Below is a small trained network, with its code and all its weights. Each question gives an input and a target symbol and asks what happens when units are switched off, that is, made to give their printed mean instead of their output.

import numpy as np


def w(rows, s, z=0):
    codes = np.array(rows[::2]) - 128.0
    scale = np.full(codes.shape[1], s)
    scale[-1] = z or s
    return codes * scale


def norm(h):
    return h / np.sqrt((h * h).mean(-1, keepdims=True) + 1e-5)


def f(y):
    return y / 2 * (1 + np.tanh(0.7978845608 * (y + 0.044715 * y**3)))


def softmax(a):
    e = np.exp(a - a.max(-1, keepdims=True))
    return e / e.sum(-1, keepdims=True)


def log_softmax(a):
    a = a - a.max(-1, keepdims=True)
    return a - np.log(np.exp(a).sum(-1, keepdims=True))


def net(x, mask):
    ids = ['ΓΔΩαζηθλξτφ'.index(c) for c in x.split()]
    T = len(ids)
    res = E[ids] + P[:T]
    r = norm(res)
    for j in range(2):
        rows = slice(3 * j, 3 * j + 3)
        q, k, v = (r @ M[0][rows].T for M in (Q, K, V))
        z = softmax(np.where(np.tri(T) > 0, q @ k.T / 3**0.5, -1e9)) @ v
        o = O[0][rows]
        res = res + np.where(mask[j], z, o[:, -1]) @ o[:, :-1]
    y = f(norm(res) @ A[0][:, :-1].T + A[0][:, -1])
    res = res + np.where(mask[2:10], y, B[0][:, -1]) @ B[0][:, :-1]
    return log_softmax(norm(res)[-1] @ U[:, :-1].T + U[:, -1])


Q, K, V, O, A, B = {}, {}, {}, {}, {}, {}
E = w([
[162,128,178,99,124],'Γ',
[178,208,171,158,47],'Δ',
[121,167,104,106,66],'Ω',
[138,87,127,255,142],'α',
[99,175,90,144,58],'ζ',
[142,126,178,120,108],'η',
[157,131,181,144,124],'θ',
[123,90,104,109,134],'λ',
[167,105,119,79,148],'ξ',
[178,109,118,146,122],'τ',
[144,144,153,119,161],'φ',
],0.02)
P = w([
[53,183,3,42,33],'0',
[75,160,37,43,69],'1',
[96,138,61,56,95],'2',
[100,115,74,92,140],'3',
[95,114,99,121,158],'4',
[92,122,131,138,132],'5',
],0.0039)
Q[0] = w([
[127,121,135,87,115],'H1',
[78,150,136,254,109],'H1',
[102,86,67,96,183],'H1',
[21,242,58,193,151],'H2',
[154,95,178,126,170],'H2',
[189,171,174,114,129],'H2',
],0.0083)
K[0] = w([
[173,117,184,96,106],'H1',
[97,153,129,169,133],'H1',
[69,119,33,80,216],'H1',
[80,175,179,131,12],'H2',
[187,87,155,140,254],'H2',
[169,148,170,171,192],'H2',
],0.0085)
V[0] = w([
[106,124,127,197,71],'H1',
[147,148,111,220,70],'H1',
[192,150,89,172,170],'H1',
[37,173,128,96,218],'H2',
[166,76,50,126,3],'H2',
[143,96,108,74,154],'H2',
],0.0073)
O[0] = w([
[105,149,160,85,151,119],'H1',
[190,111,162,103,153,141],'H1',
[164,119,125,125,97,101],'H1',
[112,142,126,2,155,43],'H2',
[111,60,172,192,171,252],'H2',
[78,179,164,159,221,153],'H2',
],0.0066,0.004)
A[0] = w([
[60,67,91,86,151,164],'N1',
[134,123,81,33,112,63],'N2',
[147,87,149,195,97,126],'N3',
[94,254,125,81,111,108],'N4',
[58,121,85,221,126,95],'N5',
[191,177,148,106,151,110],'N6',
[75,142,47,98,52,1],'N7',
[170,219,92,74,136,47],'N8',
],0.008,0.0028)
B[0] = w([
[103,225,221,143,99,205],'N1',
[171,111,123,121,181,142],'N2',
[89,141,35,32,189,254],'N3',
[138,88,35,183,186,211],'N4',
[191,44,165,2,89,222],'N5',
[83,102,98,57,70,170],'N6',
[130,81,93,168,92,163],'N7',
[174,30,104,79,117,163],'N8',
],0.0051,0.0034)
U = w([
[127,107,125,122,133,14],'Γ',
[242,197,179,143,70,189],'Δ',
[175,116,26,43,188,252],'Ω',
[180,11,138,236,214,203],'α',
[78,34,51,119,5,69],'ζ',
[103,225,166,131,254,180],'η',
[145,94,145,101,133,16],'θ',
[56,174,78,219,170,112],'λ',
[4,12,193,82,125,128],'ξ',
[135,115,132,117,141,22],'τ',
[140,124,209,126,173,108],'φ',
],0.0091,0.0032)

Each question gives the input, a string of symbols that net reads in full, and the target symbol t.
The units are the heads (3 rows each of Q, K, V and O) and the neurons (one row each of A and B). Each row of codes is followed by its name. A weight is (code - 128) times the scale printed after its matrix; where a second scale follows, it is the last column's (O, A, B and U).
mask holds one flag per unit, heads first, then neurons. A switched-off unit (its flag False) gives its mean, the last column of its rows in O or B, instead of its output. The means were averaged over made-up inputs and are rounded, as every weight is.
A unit's drop is (log p(t) with every unit on - log p(t) with that unit switched off) / (log p(t) with every unit on - log p(t) with every unit switched off).
The circuit of an input: a set's keep is (log p(t) with only the set's units on - log p(t) with every unit switched off) / (log p(t) with every unit on - log p(t) with every unit switched off). Starting from all 10 units, units are removed one at a time, each time the one whose removal leaves the highest keep (on an exact tie, the one counted first), for as long as the keep stays at least 0.8.
units of the circuit, in order: the units of the circuit, biggest drop first
top k neurons: the k neurons with the biggest drops, biggest first
which heads matter: for each layer, one digit per head in row order, 1 if its drop is at least 0.15 and else 0, layers parted by /
drop of u: that unit's drop, to one decimal
input ξ Γ Γ, target η: units of the circuit, in order : H2; N5
input θ Δ φ Γ, target Ω: which heads matter : 01
input ξ φ θ η, target Ω: units of the circuit, in order : H2; N4
input Δ ξ θ, target η: units of the circuit, in order : H2; N5
input η θ Δ τ ξ, target α: units of the circuit, in order : N3; H2
input φ φ φ η θ, target Ω: top neuron : N4
input Δ α ζ ξ, target η: which heads matter : 11
input φ ξ Γ, target Ω: units of the circuit, in order : H2; N4; H1
input η τ λ η, target α: top 2 neurons : N1; N6
input Δ τ ξ, target α: units of the circuit, in order : H2; N3
input Γ ζ Δ θ η, target Δ: which heads matter : 01
input ξ η Γ θ τ Γ, target α: top 2 neurons : N1; N3
input ξ Δ Γ λ, target ξ: top 2 neurons : N5; N1
input Δ Δ Δ θ, target Δ: units of the circuit, in order : H2
input Δ θ Δ λ, target ξ: top 2 neurons : N1; N5
input τ Ω λ φ θ τ, target Ω: drop of N8 : 0.0
input λ Ω φ η, target Ω: drop of N4 : 0.1
input Ω ζ λ φ, target Ω: drop of N4 : 0.1
